Here is a tiny trained network, its code and every weight. The questions are about switching its units off for an input and a class, where a switched-off unit gives its printed mean instead of its output.

import numpy as np


def w(rows, s, z=0):
    codes = np.array(rows[::2]) - 128.0
    scale = np.full(codes.shape[1], s)
    scale[-1] = z or s
    return codes * scale


def f(y):
    return y / 2 * (1 + np.tanh(0.7978845608 * (y + 0.044715 * y**3)))


def log_softmax(a):
    a = a - a.max(-1, keepdims=True)
    return a - np.log(np.exp(a).sum(-1, keepdims=True))


def net(x, mask):
    res = np.array(x, float).reshape(1, 4) / 4 @ E
    y = f(res @ A[0][:, :-1].T + A[0][:, -1])
    res = res + np.where(mask, y, B[0][:, -1]) @ B[0][:, :-1]
    return log_softmax(res[-1] @ U[:, :-1].T + U[:, -1])


A, B = {}, {}
E = w([
[163,169,84,113,87,51,138,136,61,130],'x0',
[122,160,119,229,154,157,128,91,80,82],'x1',
[97,153,111,143,171,120,156,109,130,245],'x2',
[117,67,21,88,152,159,115,109,123,115],'x3',
],0.013)
A[0] = w([
[124,119,123,136,101,115,117,125,147,92,54],'n0',
[105,93,146,102,102,95,112,167,153,160,78],'n1',
[158,123,111,129,122,106,156,136,114,127,24],'n2',
[148,110,139,69,100,123,138,153,157,145,65],'n3',
[117,95,156,85,110,106,129,170,153,139,92],'n4',
[135,156,115,157,124,156,123,112,116,120,10],'n5',
[131,125,105,139,105,63,126,140,104,123,10],'n6',
[145,122,117,57,112,124,143,174,189,138,71],'n7',
[129,64,6,110,169,169,106,120,118,104,113],'n8',
[126,99,68,101,142,164,105,136,122,126,72],'n9',
[135,130,105,119,87,149,128,150,136,69,76],'n10',
[164,165,75,111,96,79,155,157,77,111,61],'n11',
[100,89,168,154,168,227,120,156,210,120,57],'n12',
[143,116,153,121,115,142,108,135,141,68,91],'n13',
[132,94,158,97,93,122,118,169,121,65,69],'n14',
[104,122,116,224,140,171,149,104,67,73,73],'n15',
[133,91,61,102,133,140,104,105,147,120,55],'n16',
[110,126,90,100,142,141,141,116,125,106,3],'n17',
[159,104,128,138,113,130,124,153,135,72,80],'n18',
[97,125,140,132,163,148,139,113,119,196,10],'n19',
[91,168,81,125,188,123,183,97,142,223,3],'n20',
[136,160,204,127,108,120,128,173,125,106,59],'n21',
[125,153,112,175,117,144,132,104,109,104,42],'n22',
[146,105,133,132,87,135,92,125,126,102,60],'n23',
[129,96,142,87,129,92,111,145,166,137,44],'n24',
[147,140,192,162,85,124,120,128,141,145,4],'n25',
[89,82,74,113,105,127,135,111,115,95,56],'n26',
[151,116,158,145,142,106,100,141,125,139,35],'n27',
[140,157,250,157,126,83,134,163,150,119,87],'n28',
[115,154,172,153,122,118,142,164,135,142,53],'n29',
[153,115,121,112,107,152,82,140,132,52,66],'n30',
[147,149,65,116,103,98,112,132,60,138,86],'n31',
[106,86,152,124,163,203,102,94,199,115,44],'n32',
[153,143,129,165,171,160,93,80,85,116,50],'n33',
],0.013,0.005)
B[0] = w([
[102,103,100,155,129,123,151,109,124,166,141],'n0',
[172,144,84,96,179,159,95,113,63,80,172],'n1',
[131,125,149,129,119,103,134,128,136,98,133],'n2',
[165,140,119,103,203,162,96,64,102,94,174],'n3',
[162,158,93,91,168,168,59,61,61,92,177],'n4',
[139,120,123,91,163,139,127,114,125,131,142],'n5',
[77,135,147,60,93,90,171,87,163,96,153],'n6',
[158,175,93,88,210,165,63,60,78,73,188],'n7',
[182,204,215,144,51,217,166,212,137,194,247],'n8',
[167,147,181,134,100,174,134,186,135,156,179],'n9',
[109,88,89,186,142,113,126,123,152,170,171],'n10',
[87,126,185,64,89,47,160,81,171,27,193],'n11',
[89,133,174,37,71,2,182,59,152,37,226],'n12',
[84,82,88,211,156,90,145,142,162,179,172],'n13',
[73,79,77,224,183,115,139,145,150,166,181],'n14',
[207,166,84,52,202,174,43,60,63,73,228],'n15',
[160,167,160,137,85,175,134,153,124,173,181],'n16',
[163,114,161,141,126,143,139,159,129,141,144],'n17',
[112,78,84,169,152,93,124,149,169,178,169],'n18',
[97,87,78,197,137,102,109,149,166,153,177],'n19',
[77,24,43,244,149,98,138,168,156,210,219],'n20',
[165,152,162,175,79,167,145,160,98,197,186],'n21',
[168,156,101,97,173,153,97,77,123,90,165],'n22',
[92,98,97,148,133,118,131,132,129,161,152],'n23',
[132,161,104,91,175,159,105,85,106,83,162],'n24',
[164,117,143,113,85,160,152,183,110,154,172],'n25',
[137,165,168,167,110,164,133,187,96,165,175],'n26',
[124,114,124,118,107,145,118,146,138,133,131],'n27',
[145,183,177,138,85,206,159,214,156,176,238],'n28',
[129,85,150,121,98,179,117,166,147,166,172],'n29',
[66,64,44,205,143,93,136,177,126,185,193],'n30',
[88,115,193,62,75,43,154,81,177,92,188],'n31',
[71,138,179,75,76,31,166,82,142,79,207],'n32',
[173,123,85,66,179,157,73,102,79,84,177],'n33',
],0.0085,0.015)
U = w([
[157,154,198,159,81,223,144,180,134,160,253],'0',
[99,128,181,102,95,10,151,91,151,84,73],'1',
[167,144,77,117,236,188,90,83,91,97,98],'2',
[92,79,45,230,172,92,134,149,150,171,65],'3',
],0.012,0.0023)

Each question gives the input, the list of numbers given to net, and the class t.
The units are the neurons (one row each of A and B). Each row of codes is followed by its name. A weight is (code - 128) times the scale printed after its matrix; where a second scale follows, it is the last column's (A, B and U).
mask holds one flag per neuron, in row order. A switched-off neuron (its flag False) gives its mean, the last column of its row in B, instead of its output. The means were averaged over made-up inputs and are rounded, as every weight is.
A unit's drop is (log p(t) with every unit on - log p(t) with that unit switched off) / (log p(t) with every unit on - log p(t) with every unit switched off).
The circuit of an input: a set's keep is (log p(t) with only the set's units on - log p(t) with every unit switched off) / (log p(t) with every unit on - log p(t) with every unit switched off). Starting from the 12 units with the biggest drops (on a tie, the unit counted first), units are removed one at a time, each time the one whose removal leaves the highest keep (on an exact tie, the one counted first), for as long as the keep stays at least 0.8.
units of the circuit, in order: the units of the circuit, biggest drop first
k most important neurons: the k neurons with the biggest drops, biggest first
drop of u: that unit's drop, to one decimal
input [-3,-7,8,0], class 3: 4 most important neurons	n20, n15, n19, n33
input [4,-7,7,-3], class 2: 2 most important neurons	n7, n1
input [-5,-2,4,2], class 1: units of the circuit, in order	n12
input [-2,6,-7,1], class 3: 2 most important neurons	n30, n13
input [-8,5,0,8], class 0: 3 most important neurons	n8, n9, n16
input [-8,-8,-3,3], class 1: 3 most important neurons	n12, n32, n15
input [7,7,2,-5], class 1: 4 most important neurons	n11, n31, n6, n7
input [-5,-6,-7,2], class 3: 2 most important neurons	n30, n14
input [2,1,4,4], class 0: 2 most important neurons	n8, n30
input [3,-5,7,2], class 3: 2 most important neurons	n20, n15
input [-7,0,-7,7], class 0: 3 most important neurons	n8, n9, n16
input [-4,-6,-7,-5], class 3: 4 most important neurons	n14, n13, n15, n30
input [-5,-1,-2,-4], class 1: 3 most important neurons	n12, n8, n32
input [4,5,4,2], class 2: units of the circuit, in order	n15
input [8,1,-1,8], class 0: 3 most important neurons	n8, n12, n26
input [6,2,-5,-5], class 1: 2 most important neurons	n11, n8
input [4,-5,4,4], class 2: 3 most important neurons	n12, n7, n28
input [4,1,-2,-2], class 1: drop of n28	0.0
input [1,-6,-5,5], class 2: drop of n7	2.5
input [7,-4,4,8], class 0: drop of n8	2.1
input [-5,-2,8,2], class 3: units of the circuit, in order	n20
input [-7,-6,5,-1], class 1: drop of n12	1.3
